What each symbol does to the points:
tunu: τ>naza, ξ>tide, θ>ruko, β>nuvo, ω>gado, δ>fure
lufe: τ>leba, ξ>raza, θ>pife, β>., ω>simi, δ>tane
duli: τ>toga, ξ>., θ>mino, β>vezi, ω>moba, δ>baso
gabo: τ>kime, ξ>teri, θ>rufu, β>., ω>faze, δ>rago
kisa: τ>ruro, ξ>vure, θ>zibu, β>kube, ω>mazi, δ>fako
ruro: τ>gado, ξ>duli, θ>fivo, β>pife, ω>lole, δ>digo
peti: τ>padu, ξ>., θ>zisi, β>gado, ω>belu, δ>firi
ruko: τ>kefi, ξ>nasu, θ>kubi, β>ligi, ω>tunu, δ>peta
pobe: τ>lufe, ξ>labo, θ>kube, β>., ω>vuzi, δ>bini
sebu: τ>luso, ξ>., θ>pora, β>tabi, ω>bune, δ>toga
vuvo: τ>depo, ξ>peti, θ>nuri, β>., ω>sila, δ>ligi
bini: τ>tane, ξ>pugu, θ>faze, β>., ω>rufu, δ>pobe
popo: τ>gabo, ξ>soge, θ>depo, β>., ω>vute, δ>tapu
rulu: τ>vezi, ξ>., θ>migi, β>bifi, ω>labo, δ>muli
guga: τ>risu, ξ>kivu, θ>mazi, β>vuzi, ω>zibu, δ>bifi
belo: τ>zosi, ξ>., θ>leze, β>soge, ω>luso, δ>riba
guti: τ>mesi, ξ>povu, θ>fako, β>bini, ω>bifi, δ>mazi
zami: τ>ruku, ξ>., θ>povu, β>fuza, ω>zosi, δ>kivu
kudo: τ>vute, ξ>tabi, θ>sila, β>., ω>nuri, δ>ziro
peta: τ>luku, ξ>gafa, θ>soni, β>vuvo, ω>fure, δ>ruko
tapu: τ>rago, ξ>ratu, θ>bade, β>., ω>numu, δ>popo
luso: τ>medi, ξ>., θ>belo, β>besi, ω>vabu, δ>fere
nasu: τ>sodi, ξ>., θ>feto, β>firi, ω>tide, δ>gafa
vabu: τ>povu, ξ>., θ>luso, β>reno, ω>leze, δ>pava
soni: τ>sune, ξ>bune, θ>ranu, β>nuri, ω>peta, δ>kubi
lago: τ>tabi, ξ>., θ>fede, β>risu, ω>raze, δ>vezi
zosi: τ>riro, ξ>., θ>zami, β>teri, ω>medi, δ>some
tane: τ>nuri, ξ>raze, θ>peza, β>., ω>ligo, δ>lufe
some: τ>mino, ξ>., θ>kivu, β>migi, ω>vure, δ>zosi
difu: τ>moba, ξ>., θ>vure, β>labo, ω>kivu, δ>povu
feto: τ>pava, ξ>., θ>toga, β>lafi, ω>nasu, δ>bune
mifa: τ>nasu, ξ>., θ>moba, β>siga, ω>mino, δ>ruku
peza: τ>kudo, ξ>lago, θ>kime, β>., ω>tane, δ>pife
numu: τ>kube, ξ>zovu, θ>tapu, β>., ω>guvi, δ>vute
depo: τ>rufu, ξ>padu, θ>tepu, β>., ω>popo, δ>bade
posu: τ>peta, ξ>ruku, θ>mesi, β>ligo, ω>fupi, δ>risu
fuba: τ>zovu, ξ>., θ>bala, β>peta, ω>lafi, δ>tabi
nege: τ>kisa, ξ>fere, θ>naza, β>numu, ω>rezo, δ>veba
raza: τ>lafi, ξ>., θ>vezi, β>fupi, ω>siga, δ>raze
fako: τ>digo, ξ>medi, θ>zula, β>faze, ω>guti, δ>kisa
ratu: τ>migi, ξ>., θ>gata, β>sune, ω>zovu, δ>soge
fivo: τ>tunu, ξ>mino, θ>risu, β>sepe, ω>ruro, δ>fupi
ruku: τ>gafa, ξ>., θ>maru, β>mola, ω>riro, δ>mifa
kime: τ>sila, ξ>fede, θ>ligo, β>., ω>peza, δ>sepe
raze: τ>zisi, ξ>., θ>lago, β>fivo, ω>mola, δ>raza
zula: τ>fupi, ξ>zosi, θ>bifi, β>gabo, ω>fako, δ>zibu
guvi: τ>pobe, ξ>bate, θ>numu, β>., ω>bade, δ>tepu
muli: τ>lago, ξ>., θ>teri, β>guga, ω>pugu, δ>rulu
leba: τ>guvi, ξ>lafi, θ>ziro, β>., ω>ligi, δ>nuri
labo: τ>raza, ξ>., θ>rulu, β>zula, ω>rivo, δ>pugu
faze: τ>peza, ξ>muli, θ>gabo, β>., ω>bini, δ>kube
simi: τ>ligi, ξ>siga, θ>lufe, β>., ω>sepe, δ>ligo
rufu: τ>ligo, ξ>fuza, θ>bini, β>., ω>gabo, δ>vuzi
pora: τ>belo, ξ>., θ>gafa, β>belu, ω>sebu, δ>tide
firi: τ>gata, ξ>., θ>lafi, β>ranu, ω>bala, δ>peti
siga: τ>firi, ξ>., θ>raza, β>digo, ω>seli, δ>mola
belu: τ>soge, ξ>., θ>peti, β>kubi, ω>tabi, δ>bala
gado: τ>nege, ξ>toga, θ>tunu, β>ziro, ω>kubi, δ>ranu
gafa: τ>leze, ξ>., θ>bune, β>peti, ω>pora, δ>nasu
fuza: τ>mola, ξ>., θ>pugu, β>kisa, ω>teri, δ>rivo
bala: τ>ratu, ξ>., θ>firi, β>soni, ω>fuba, δ>belu
mesi: τ>soni, ξ>maru, θ>digo, β>tane, ω>posu, δ>lole
nuvo: τ>tapu, ξ>bala, θ>ligi, β>., ω>ziro, δ>sila
mola: τ>peti, ξ>., θ>raze, β>ruro, ω>fede, δ>siga
soge: τ>teri, ξ>., θ>padu, β>rezo, ω>besi, δ>ratu
pava: τ>difu, ξ>., θ>fere, β>bate, ω>sodi, δ>vabu
ligi: τ>bade, ξ>firi, θ>leba, β>., ω>nuvo, δ>vuvo
veba: τ>fako, ξ>luso, θ>buga, β>vute, ω>sune, δ>nege
moba: τ>feto, ξ>., θ>duli, β>raza, ω>mifa, δ>maru
toga: τ>fere, ξ>., θ>tide, β>fuba, ω>feto, δ>sebu
sodi: τ>kivu, ξ>., θ>pava, β>gata, ω>riba, δ>leze
digo: τ>ranu, ξ>baso, θ>fupi, β>peza, ω>mesi, δ>ruro
fure: τ>buga, ξ>pora, θ>peta, β>sila, ω>ranu, δ>tunu
vure: τ>duli, ξ>., θ>some, β>rulu, ω>difu, δ>medi
bifi: τ>posu, ξ>zami, θ>guti, β>rufu, ω>zula, δ>guga
fere: τ>vure, ξ>., θ>riba, β>zovu, ω>pava, δ>luso
fupi: τ>fure, ξ>riro, θ>posu, β>kime, ω>digo, δ>fivo
pife: τ>ziro, ξ>vezi, θ>sepe, β>., ω>lufe, δ>peza
naza: τ>zibu, ξ>riba, θ>kefi, β>tapu, ω>nege, δ>buga
mazi: τ>lole, ξ>difu, θ>kisa, β>pobe, ω>guga, δ>guti
povu: τ>maru, ξ>., θ>medi, β>pugu, ω>zami, δ>difu
rivo: τ>siga, ξ>., θ>labo, β>fako, ω>migi, δ>fuza
leze: τ>zami, ξ>., θ>vabu, β>padu, ω>belo, δ>sodi
kube: τ>pife, ξ>rulu, θ>rago, β>., ω>pobe, δ>faze
kivu: τ>mifa, ξ>., θ>difu, β>rivo, ω>some, δ>zami
vezi: τ>fuba, ξ>., θ>seli, β>posu, ω>raza, δ>lago
sune: τ>guti, ξ>vabu, θ>veba, β>tepu, ω>luku, δ>rezo
bade: τ>vuzi, ξ>gata, θ>guvi, β>., ω>tapu, δ>depo
zisi: τ>reno, ξ>., θ>tabi, β>tunu, ω>peti, δ>lafi
bate: τ>labo, ξ>., θ>zovu, β>buga, ω>gata, δ>reno
tepu: τ>bini, ξ>reno, θ>vute, β>., ω>depo, δ>guvi
zibu: τ>fivo, ξ>some, θ>guga, β>rago, ω>kisa, δ>zula
medi: τ>baso, ξ>., θ>zosi, β>muli, ω>povu, δ>vure
teri: τ>fede, ξ>., θ>fuza, β>mazi, ω>muli, δ>migi
sepe: τ>nuvo, ξ>seli, θ>simi, β>., ω>pife, δ>kime
baso: τ>sebu, ξ>., θ>riro, β>lago, ω>maru, δ>duli
rezo: τ>mazi, ξ>pava, θ>nege, β>guvi, ω>kefi, δ>sune
sila: τ>popo, ξ>belu, θ>vuvo, β>., ω>kudo, δ>nuvo
riro: τ>pora, ξ>., θ>ruku, β>fede, ω>baso, δ>mino
mino: τ>tide, ξ>., θ>mifa, β>seli, ω>duli, δ>riro
gata: τ>rivo, ξ>., θ>bate, β>veba, ω>ratu, δ>padu
pugu: τ>raze, ξ>., θ>muli, β>zibu, ω>fuza, δ>labo
seli: τ>bala, ξ>., θ>siga, β>mesi, ω>vezi, δ>fede
migi: τ>seli, ξ>., θ>rivo, β>guti, ω>rulu, δ>teri
bune: τ>vabu, ξ>., θ>sebu, β>zisi, ω>gafa, δ>feto
luku: τ>bifi, ξ>leze, θ>sune, β>depo, ω>buga, δ>kefi
buga: τ>zula, ξ>belo, θ>luku, β>popo, ω>veba, δ>naza
risu: τ>ruko, ξ>mifa, θ>lole, β>simi, ω>fivo, δ>posu
vute: τ>faze, ξ>besi, θ>popo, β>., ω>tepu, δ>numu
fede: τ>belu, ξ>., θ>mola, β>lole, ω>lago, δ>seli
ligo: τ>vuvo, ξ>mola, θ>tane, β>., ω>kime, δ>simi
padu: τ>fuza, ξ>., θ>reno, β>nege, ω>soge, δ>gata
besi: τ>muli, ξ>., θ>soge, β>kefi, ω>reno, δ>zovu
kubi: τ>rezo, ξ>feto, θ>gado, β>leba, ω>ruko, δ>soni
kefi: τ>guga, ξ>sodi, θ>rezo, β>bade, ω>naza, δ>luku
ranu: τ>veba, ξ>sebu, θ>fure, β>kudo, ω>soni, δ>gado
ziro: τ>numu, ξ>fuba, θ>nuvo, β>., ω>leba, δ>kudo
tide: τ>riba, ξ>., θ>nasu, β>bala, ω>toga, δ>pora
rago: τ>sepe, ξ>migi, θ>vuzi, β>., ω>kube, δ>gabo
vuzi: τ>simi, ξ>rivo, θ>pobe, β>., ω>rago, δ>rufu
zovu: τ>rulu, ξ>., θ>ratu, β>luku, ω>bate, δ>besi
maru: τ>bune, ξ>., θ>baso, β>raze, ω>ruku, δ>moba
lafi: τ>bate, ξ>., θ>fuba, β>fure, ω>firi, δ>zisi
tabi: τ>besi, ξ>., θ>belu, β>ruko, ω>zisi, δ>fuba
lole: τ>kubi, ξ>moba, θ>ruro, β>lufe, ω>risu, δ>mesi
reno: τ>pugu, ξ>., θ>besi, β>naza, ω>padu, δ>bate
nuri: τ>tepu, ξ>zisi, θ>kudo, β>., ω>vuvo, δ>leba
riba: τ>some, ξ>., θ>sodi, β>ratu, ω>fere, δ>belo

In the rows, 159 means zero.

The rows follow the links: the fewer symbols apart two points are, the more alike their rows tend to be.

Each row is also shifted at random along 5 hidden directions that mean nothing.

Known rows, each with its point:
263 146 187 156 183 133 170 149 163 149 172 138 167 153 153 162 172 143 147 145 147 145 159 159 122 150 174 142 161 152 187 188 154 162 157 156 151 156 155 176 152 165 166 177 180 151 170 135 152 144 172 147 147 143 165 173 138 149 114 158 148 179 176 163 158 151 189 175: feto
195 142 190 124 127 185 157 190 186 158 193 138 140 139 201 148 139 153 171 150 155 184 160 160 143 159 189 147 183 132 197 147 164 178 155 174 154 146 145 121 170 151 170 164 181 146 185 162 143 182 169 148 140 157 151 167 157 151 156 162 159 156 176 117 139 129 160 156: soni
140 146 148 205 172 150 141 164 114 152 148 142 176 172 160 163 141 159 138 155 141 153 178 179 162 155 172 160 174 140 199 172 171 153 177 132 161 178 178 172 165 163 154 146 144 161 157 145 165 131 182 149 182 147 176 165 162 164 142 147 155 175 207 179 175 134 146 160: pugu
53 144 167 154 149 140 143 183 166 162 173 132 148 160 197 153 132 155 167 144 134 193 161 171 153 161 174 150 220 164 196 151 170 190 172 159 158 140 145 159 187 160 159 153 153 144 177 137 176 176 170 159 157 148 159 169 172 139 152 158 149 156 181 130 161 138 130 151: guti
190 165 117 158 165 169 154 164 130 174 151 164 147 173 150 161 177 172 142 163 158 159 151 173 180 169 169 177 146 164 141 161 158 151 157 135 164 180 187 189 175 156 143 153 140 177 150 165 165 154 159 161 182 161 165 155 183 162 165 144 164 143 164 178 168 168 143 158: guga
169 159 166 201 172 161 155 156 137 149 169 165 170 158 176 163 153 150 139 165 155 139 166 178 160 165 154 148 168 154 197 151 166 149 173 152 154 145 160 143 157 169 172 165 159 156 168 161 162 140 151 155 167 169 172 156 125 152 146 157 158 181 188 165 168 168 176 155: maru
172 157 164 117 166 159 161 159 156 154 190 147 154 155 160 163 188 161 141 136 155 161 154 143 143 149 181 142 132 150 153 185 161 152 160 152 167 187 174 185 145 158 172 168 180 163 164 152 151 155 157 171 147 139 158 188 157 161 136 157 156 165 165 154 154 152 186 174: fuba
155 188 168 185 158 179 147 119 178 174 137 187 164 126 144 173 120 170 166 184 176 118 154 167 172 147 117 206 152 164 142 151 168 147 184 134 152 143 166 117 131 183 160 161 164 153 154 210 147 166 135 155 187 169 159 140 134 184 187 169 213 150 153 159 170 181 182 167: bune
147 121 163 142 156 163 167 187 146 161 177 132 155 157 176 155 152 146 132 171 168 169 172 177 146 176 202 164 159 128 183 172 162 179 176 141 152 162 181 144 167 155 162 161 187 171 173 139 139 163 184 135 171 148 165 175 153 163 141 145 176 165 188 174 134 134 161 153: seli
240 142 175 147 185 140 161 153 173 170 130 143 177 189 150 178 138 180 156 179 162 174 159 151 134 159 159 169 186 197 163 160 149 186 175 172 139 151 146 161 143 151 162 158 169 146 159 147 186 182 159 167 172 154 133 136 157 155 168 129 162 165 148 143 143 160 131 149: vute
186 163 186 154 148 129 130 161 188 160 151 120 160 181 202 157 145 156 175 127 111 174 142 148 144 145 149 144 201 179 193 156 163 166 162 189 151 145 122 157 166 153 176 170 145 131 177 141 198 156 141 189 139 143 151 170 142 126 140 170 121 160 170 107 167 144 152 161: buga
148 190 138 167 176 173 136 154 152 171 148 159 153 155 182 165 154 155 147 168 128 165 142 171 177 163 139 148 173 174 142 160 164 161 170 150 171 162 181 168 176 160 166 157 127 158 149 177 171 159 120 185 182 172 159 144 153 139 181 163 169 154 152 139 183 178 154 157: muli
195 174 150 163 152 145 169 165 170 164 152 155 148 204 168 143 156 157 174 151 150 147 167 161 155 173 147 180 163 187 156 139 162 163 179 163 154 141 132 178 162 156 162 177 154 151 162 147 170 159 165 151 155 151 171 154 174 153 155 159 148 149 167 161 165 157 151 172: gabo
172 166 141 162 171 146 149 139 165 188 133 160 169 155 137 194 144 201 157 175 164 171 143 146 169 147 137 172 195 192 129 143 172 166 178 135 156 177 185 166 150 170 153 141 131 164 142 187 170 159 124 185 191 161 150 132 183 165 184 136 169 158 152 147 164 161 140 144: bade
144 164 186 131 145 153 155 161 182 162 154 144 142 152 157 152 158 138 188 162 152 166 147 147 152 158 153 149 162 147 129 176 174 169 161 169 170 148 153 138 178 152 144 184 165 159 173 153 159 170 171 166 157 138 146 171 156 156 171 171 170 147 137 147 165 168 162 162: ratu
118 147 166 144 134 169 167 173 173 138 174 153 164 170 161 147 172 162 172 134 165 162 169 138 144 147 176 155 137 145 179 171 142 133 144 189 153 157 142 168 134 150 165 151 175 158 166 142 156 172 177 153 117 147 146 170 172 168 142 172 138 163 145 156 155 147 164 163: ranu
205 172 136 163 166 176 175 167 150 174 151 177 156 163 161 174 156 170 155 169 173 150 164 172 177 184 148 185 158 171 138 132 161 160 170 137 161 160 181 165 165 157 137 148 130 175 150 187 150 166 153 148 187 174 173 149 178 164 176 143 162 153 166 158 159 168 139 146: vuzi
148 161 168 186 175 189 160 163 135 167 137 159 156 170 195 152 115 155 137 148 143 170 157 170 171 179 158 162 169 148 208 149 152 157 163 168 177 154 161 127 168 143 148 143 151 161 165 158 161 166 179 143 178 183 143 139 142 166 171 165 165 168 165 161 173 164 129 145: fuza
221 129 152 155 143 157 170 182 153 150 183 143 164 194 198 152 151 150 145 149 144 152 171 172 150 175 183 158 161 146 201 151 158 155 169 166 146 152 151 158 159 148 182 171 178 156 185 126 154 150 184 144 140 150 178 184 159 151 133 151 137 171 187 163 145 125 163 173: fupi
120 176 141 158 161 176 151 158 154 142 171 168 156 127 149 160 178 163 150 154 159 152 145 148 170 134 162 142 135 155 144 179 170 129 150 148 171 186 190 174 149 173 166 147 143 163 151 175 150 142 143 179 155 159 159 172 171 162 158 163 153 156 157 153 171 158 175 158: tabi
174 168 147 185 125 163 156 169 159 152 186 186 164 165 178 152 159 154 176 155 163 137 171 172 180 170 141 157 150 154 175 120 158 133 152 170 150 146 145 143 157 158 163 161 147 169 174 171 159 154 153 160 141 178 185 153 157 157 165 172 135 161 159 163 162 149 164 145: sepe
188 179 144 196 157 162 132 149 147 144 143 173 168 147 144 155 159 166 129 186 153 132 164 177 183 154 136 158 139 181 133 167 163 144 163 143 151 155 163 168 154 166 174 159 171 146 145 164 163 148 145 169 160 159 178 150 133 151 163 165 178 168 169 178 160 168 180 172: raze
157 172 175 171 168 156 121 145 161 167 123 148 149 131 141 172 141 165 164 181 150 174 133 161 179 135 143 160 189 173 132 180 172 188 159 150 160 153 175 144 179 162 144 148 147 155 139 176 171 167 140 183 180 161 146 147 149 158 180 168 202 161 146 140 164 171 150 143: soge
127 145 137 122 124 166 173 171 163 144 168 170 136 164 129 128 177 152 172 174 181 151 167 171 169 171 169 178 122 163 104 158 156 158 154 144 145 159 173 173 163 152 156 176 183 166 144 151 133 174 162 144 142 145 170 179 181 176 172 162 174 163 141 196 133 154 159 167: mesi
135 181 153 133 147 163 164 159 174 164 151 157 130 166 153 134 164 139 193 177 151 155 156 176 168 176 150 168 134 155 112 168 164 180 154 156 162 145 149 157 197 140 146 179 167 154 164 153 149 180 171 150 149 155 161 167 151 160 182 179 181 149 126 161 165 190 167 177: migi
184 142 161 125 142 159 182 168 183 167 178 157 143 149 151 141 156 162 186 163 185 163 169 156 145 159 169 166 157 152 154 151 162 174 157 159 143 150 163 148 160 159 155 161 181 158 155 161 139 184 158 135 142 154 151 162 176 172 155 155 174 158 162 153 134 143 158 158: nuri
161 155 183 132 155 149 140 158 176 157 174 136 156 141 167 146 155 156 160 161 152 168 149 146 154 149 173 137 171 161 163 177 161 176 156 169 151 138 153 156 165 157 170 163 189 146 159 154 163 178 155 166 142 149 145 170 145 141 156 172 175 164 157 133 147 152 164 160: bala
121 162 165 149 165 147 146 167 187 160 151 169 167 179 168 162 153 181 155 163 160 155 151 157 155 170 148 155 170 205 162 127 145 171 154 183 133 137 130 167 142 158 177 167 167 142 155 154 179 176 143 163 144 166 151 137 156 149 149 166 152 164 147 141 149 162 156 150: peza
127 148 131 190 161 176 158 173 130 163 129 167 172 173 152 162 133 178 147 163 160 175 165 167 167 159 161 181 154 152 177 149 150 169 164 167 162 171 170 163 169 146 147 129 152 169 148 159 166 167 179 141 182 151 152 132 178 173 162 152 162 162 164 177 170 146 120 150: kisa
179 157 187 123 160 174 180 148 179 177 175 165 145 135 163 149 141 146 167 180 192 152 164 160 144 175 159 174 151 140 146 161 166 178 171 151 160 148 172 119 161 162 151 171 202 169 175 177 119 181 174 135 176 160 149 165 147 176 168 156 204 162 156 163 137 163 177 170: tide
151 138 158 171 149 180 157 158 146 149 164 165 174 142 143 160 143 191 146 159 174 161 161 148 162 145 166 162 146 139 184 163 151 151 149 161 160 174 171 147 137 155 156 133 155 169 139 166 150 181 166 149 144 165 143 147 164 183 159 160 167 171 160 169 152 144 142 142: gado
144 165 145 118 148 165 173 150 194 174 169 172 145 154 168 168 163 174 177 155 177 154 149 147 149 168 142 172 151 180 136 143 159 149 174 158 148 155 153 160 130 168 166 170 153 163 170 192 153 180 132 164 141 163 154 163 173 170 177 150 152 140 144 132 155 157 166 162: vuvo
161 170 162 154 153 173 164 165 174 159 146 155 157 198 175 133 156 156 171 154 143 168 152 168 160 169 162 155 157 175 162 145 135 162 152 183 164 139 133 163 166 136 147 163 159 146 161 139 181 184 176 159 150 158 152 149 150 154 164 164 148 152 144 162 159 175 142 173: fako
227 162 146 128 172 167 176 182 161 181 167 130 148 188 213 149 140 149 135 148 138 178 156 169 144 197 177 157 185 165 179 155 159 175 186 159 168 152 166 160 172 153 169 173 155 155 180 150 171 171 159 157 174 156 153 168 163 136 156 157 157 142 164 133 155 164 148 170: bifi
169 158 160 200 149 169 128 147 148 168 142 161 176 145 179 178 100 197 148 161 161 151 166 149 157 141 155 171 197 164 208 144 181 153 193 145 143 149 177 131 134 172 175 140 155 154 157 191 161 163 134 155 176 154 158 132 155 169 146 160 169 177 202 133 155 132 148 145: tunu
126 162 171 202 201 140 148 167 133 146 157 155 174 166 153 161 177 145 147 149 138 170 156 157 166 150 163 130 167 166 180 174 157 157 131 176 167 170 145 190 164 157 151 158 148 150 155 131 185 141 162 162 157 175 152 151 148 137 140 157 144 178 159 169 174 176 149 147: zami
144 132 184 180 179 152 155 175 144 160 189 146 163 115 165 166 153 154 147 148 149 179 162 162 155 143 184 130 187 119 216 179 176 159 135 167 166 157 167 143 168 174 159 152 159 159 162 152 140 148 174 150 168 168 154 171 148 141 128 151 165 180 195 148 161 136 161 141: pora
184 173 177 147 180 146 156 156 176 168 157 155 133 169 170 139 172 128 173 170 150 161 153 170 163 184 149 145 160 178 134 159 164 185 146 164 161 133 131 160 188 152 149 175 162 147 168 152 156 174 154 165 162 161 155 162 134 144 169 161 174 147 134 149 169 194 172 173: some
173 149 140 185 173 144 164 181 127 151 159 165 179 175 138 155 177 162 167 152 142 172 157 158 167 163 174 157 159 172 171 158 140 154 128 172 162 179 153 194 161 149 140 139 149 163 138 143 174 148 175 149 157 169 157 147 174 150 147 146 132 164 158 183 171 163 145 142: kube
145 142 187 164 184 143 179 153 162 160 149 142 172 169 152 170 172 147 151 142 150 174 162 141 136 149 166 149 159 156 164 188 150 170 144 182 164 170 139 164 151 161 143 173 179 158 162 129 163 153 171 158 160 148 147 165 143 157 139 152 150 166 144 163 156 173 158 165: sodi

Start here and follow the symbols in turn, left to right. Where do you end up?
Answers are names.
241 171 166 154 151 186 153 147 162 186 141 152 153 159 209 187 111 181 154 163 167 176 140 163 173 164 146 164 192 152 169 142 172 157 184 146 173 170 179 122 166 159 163 152 134 160 179 198 160 159 154 170 195 173 149 156 164 169 188 152 169 147 169 119 158 147 134 153
β δ ω ω: vute
120 153 145 178 157 162 161 176 165 139 164 189 173 160 154 153 171 169 157 172 170 149 166 164 181 167 158 147 150 169 160 135 145 133 134 185 150 158 136 162 151 156 162 154 154 161 149 162 168 164 149 168 140 179 161 132 161 151 171 164 145 165 145 177 155 159 159 139
ω δ ξ: raze
97 140 159 184 140 180 164 152 157 159 146 159 172 169 165 179 133 169 169 145 165 174 159 140 164 146 162 172 161 135 192 156 161 143 149 177 173 177 170 128 150 144 142 133 139 175 148 163 166 167 181 158 158 163 145 145 178 185 168 163 150 157 154 167 169 138 125 143
δ β ξ: besi
168 140 151 174 153 154 155 193 128 142 186 141 146 154 170 150 174 142 162 145 137 194 170 179 169 163 196 129 182 129 198 152 168 157 132 159 166 168 174 170 195 153 144 143 132 168 163 138 169 156 183 150 159 169 164 172 178 144 150 157 143 163 182 158 160 137 135 131
β δ ξ: pugu
170 148 133 167 143 159 137 186 145 136 173 175 151 142 134 144 186 160 153 181 167 171 159 183 186 156 174 146 144 148 139 159 157 153 132 153 155 163 179 179 173 153 157 142 162 169 143 145 150 158 159 161 132 173 178 173 174 147 152 165 166 163 153 189 153 160 169 133
β τ: leba
176 143 161 135 183 148 172 154 151 188 154 115 158 168 184 181 140 157 126 142 152 183 153 155 129 161 183 148 181 147 185 177 169 175 185 156 169 174 178 156 171 155 152 162 159 150 182 150 171 148 163 161 190 134 153 180 164 149 141 138 153 168 181 138 151 134 152 175
β θ β τ: bini
164 139 164 150 143 161 178 196 163 147 182 145 164 184 185 137 173 145 147 149 152 170 173 165 144 169 189 129 148 150 197 153 135 141 134 195 154 158 145 167 156 136 174 164 186 152 171 126 166 164 190 156 118 150 162 171 157 151 142 173 126 170 160 160 144 151 158 158
ξ τ θ θ: gafa
225 178 165 184 147 155 119 136 170 160 118 149 164 161 164 168 127 178 176 173 144 151 143 162 180 133 122 171 183 191 132 151 172 161 164 156 149 151 152 153 174 156 161 156 135 148 152 180 183 160 123 189 170 156 155 143 153 153 181 177 163 155 148 142 175 168 154 151
δ δ θ τ: guga
183 150 155 145 147 152 148 150 165 162 154 144 163 163 149 159 148 180 157 156 165 148 172 149 143 148 163 183 165 164 172 175 164 149 192 155 145 158 165 166 137 162 172 157 174 161 165 159 155 161 174 150 151 140 162 174 174 178 134 166 160 173 179 168 154 125 171 177
δ ω δ ω: soni
111 163 152 162 163 182 145 163 141 161 175 160 150 141 187 166 157 164 125 162 151 162 147 170 173 163 164 150 157 139 170 157 170 147 161 150 173 173 185 157 166 162 172 157 141 169 164 173 156 151 135 180 167 171 174 162 156 149 162 160 156 168 181 148 168 162 174 151
β δ θ: mesi
206 163 162 129 123 161 175 163 176 158 158 153 129 162 144 142 163 142 194 166 171 166 157 156 163 164 158 180 143 136 112 165 154 166 157 163 167 157 156 143 178 139 136 173 163 161 169 158 150 179 174 154 145 154 147 182 173 181 182 177 168 138 123 166 153 162 159 168
θ τ δ: kisa
113 167 136 195 136 162 160 168 154 164 143 177 159 175 175 165 124 174 180 150 166 142 173 173 169 167 139 191 185 165 192 123 170 150 171 143 159 145 160 133 158 170 151 143 123 172 163 181 158 159 158 142 182 173 172 140 178 174 170 154 157 147 178 156 170 143 131 153
θ τ: simi
151 155 180 183 164 173 157 147 143 161 144 156 162 151 162 177 148 162 154 147 153 165 155 141 163 144 159 155 154 135 178 168 154 155 144 174 181 172 159 134 155 146 145 146 163 168 154 154 162 155 178 163 170 166 144 144 145 165 167 169 153 163 149 170 172 154 134 152
δ τ ω θ: rivo
